Here is a tiny trained network, its code and every weight. The questions are about switching its units off for an input and a class, where a switched-off unit gives its printed mean instead of its output.

import numpy as np


def w(rows, s, z=0):
    codes = np.array(rows[::2]) - 128.0
    scale = np.full(codes.shape[1], s)
    scale[-1] = z or s
    return codes * scale


def f(y):
    return y / 2 * (1 + np.tanh(0.7978845608 * (y + 0.044715 * y**3)))


def log_softmax(a):
    a = a - a.max(-1, keepdims=True)
    return a - np.log(np.exp(a).sum(-1, keepdims=True))


def net(x, mask):
    res = np.array(x, float).reshape(1, 7) / 4 @ E
    y = f(res @ A[0][:, :-1].T + A[0][:, -1])
    res = res + np.where(mask, y, B[0][:, -1]) @ B[0][:, :-1]
    return log_softmax(res[-1] @ U[:, :-1].T + U[:, -1])


A, B = {}, {}
E = w([
[128,183,84],'x0',
[110,203,168],'x1',
[136,155,210],'x2',
[93,142,181],'x3',
[152,196,112],'x4',
[140,184,80],'x5',
[2,146,90],'x6',
],0.0095)
A[0] = w([
[147,161,115,70],'neuron 1',
[180,197,212,136],'neuron 2',
[155,206,202,55],'neuron 3',
[94,148,55,79],'neuron 4',
[37,73,157,56],'neuron 5',
[184,114,209,74],'neuron 6',
[49,42,148,132],'neuron 7',
[157,115,161,23],'neuron 8',
[131,69,141,78],'neuron 9',
[174,146,205,36],'neuron 10',
[106,153,53,106],'neuron 11',
[13,130,137,117],'neuron 12',
[139,197,187,98],'neuron 13',
[182,222,184,73],'neuron 14',
[90,168,6,122],'neuron 15',
[158,68,143,120],'neuron 16',
[109,172,54,61],'neuron 17',
[152,138,145,57],'neuron 18',
[170,98,115,190],'neuron 19',
[131,64,149,78],'neuron 20',
[114,157,175,78],'neuron 21',
[136,29,42,149],'neuron 22',
[72,127,86,52],'neuron 23',
[128,88,128,6],'neuron 24',
[18,100,138,83],'neuron 25',
[159,159,119,82],'neuron 26',
[91,136,75,50],'neuron 27',
[145,198,97,2],'neuron 28',
],0.013,0.007)
B[0] = w([
[157,138,180,132],'neuron 1',
[177,214,122,254],'neuron 2',
[141,191,206,209],'neuron 3',
[92,150,30,167],'neuron 4',
[72,39,193,174],'neuron 5',
[97,138,30,200],'neuron 6',
[137,50,162,201],'neuron 7',
[57,108,60,131],'neuron 8',
[181,87,113,144],'neuron 9',
[75,213,84,181],'neuron 10',
[82,156,73,176],'neuron 11',
[2,113,176,212],'neuron 12',
[181,188,179,203],'neuron 13',
[180,187,164,228],'neuron 14',
[59,175,34,226],'neuron 15',
[197,85,134,167],'neuron 16',
[105,156,82,169],'neuron 17',
[97,170,128,126],'neuron 18',
[208,126,150,183],'neuron 19',
[192,58,91,151],'neuron 20',
[98,192,189,153],'neuron 21',
[203,181,125,215],'neuron 22',
[77,179,153,150],'neuron 23',
[63,70,119,119],'neuron 24',
[84,93,149,192],'neuron 25',
[157,149,170,140],'neuron 26',
[132,176,83,145],'neuron 27',
[64,53,134,148],'neuron 28',
],0.0091)
U = w([
[172,79,92,73],'0',
[76,93,161,4],'1',
[177,117,122,226],'2',
[148,199,163,111],'3',
[78,160,8,223],'4',
],0.017,0.0029)

Each question gives the input, the list of numbers given to net, and the class t.
The units are the neurons (one row each of A and B). Each row of codes is followed by its name. A weight is (code - 128) times the scale printed after its matrix; where a second scale follows, it is the last column's (A, B and U).
mask holds one flag per neuron, in row order. A switched-off neuron (its flag False) gives its mean, the last column of its row in B, instead of its output. The means were averaged over made-up inputs and are rounded, as every weight is.
A unit's drop is (log p(t) with every unit on - log p(t) with that unit switched off) / (log p(t) with every unit on - log p(t) with every unit switched off).
The circuit of an input: a set's keep is (log p(t) with only the set's units on - log p(t) with every unit switched off) / (log p(t) with every unit on - log p(t) with every unit switched off). Starting from the 12 units with the biggest drops (on a tie, the unit counted first), units are removed one at a time, each time the one whose removal leaves the highest keep (on an exact tie, the one counted first), for as long as the keep stays at least 0.8.
units of the circuit, in order: the units of the circuit, biggest drop first
unit that matters most: the unit with the biggest drop
k most important neurons: the k neurons with the biggest drops, biggest first
drop of u: that unit's drop, to one decimal
input [-1,-4,7,-3,-6,8,-5], class 0: units of the circuit, in order : neuron 3; neuron 13; neuron 16
input [-8,-6,7,6,-1,-1,-6], class 0: units of the circuit, in order : neuron 6; neuron 20
input [-3,-8,-8,8,5,7,-5], class 2: units of the circuit, in order : neuron 19; neuron 10
input [5,-8,6,0,2,-4,-7], class 0: units of the circuit, in order : neuron 6; neuron 16
input [-7,-2,-4,4,1,-4,1], class 1: units of the circuit, in order : neuron 5
input [-5,0,-5,4,5,5,-5], class 2: units of the circuit, in order : neuron 3; neuron 12; neuron 15
input [6,-1,-5,-7,-8,-1,-6], class 0: units of the circuit, in order : neuron 2; neuron 16
input [0,-3,-7,7,-1,-2,6], class 1: 2 most important neurons : neuron 5; neuron 7
input [-3,-8,-6,2,-4,-5,3], class 0: 2 most important neurons : neuron 22; neuron 20
input [-4,6,-8,-4,4,1,-4], class 2: 2 most important neurons : neuron 6; neuron 10
input [2,8,0,6,-3,-4,2], class 1: 2 most important neurons : neuron 12; neuron 5
input [3,7,3,6,-4,-7,2], class 1: drop of neuron 5 : 0.3
input [5,-5,-8,0,-1,0,-7], class 2: drop of neuron 22 : 0.6
input [-2,-8,-1,-4,-3,2,3], class 0: drop of neuron 7 : 0.2
input [-7,-1,-3,-2,5,7,-6], class 2: unit that matters most : neuron 3
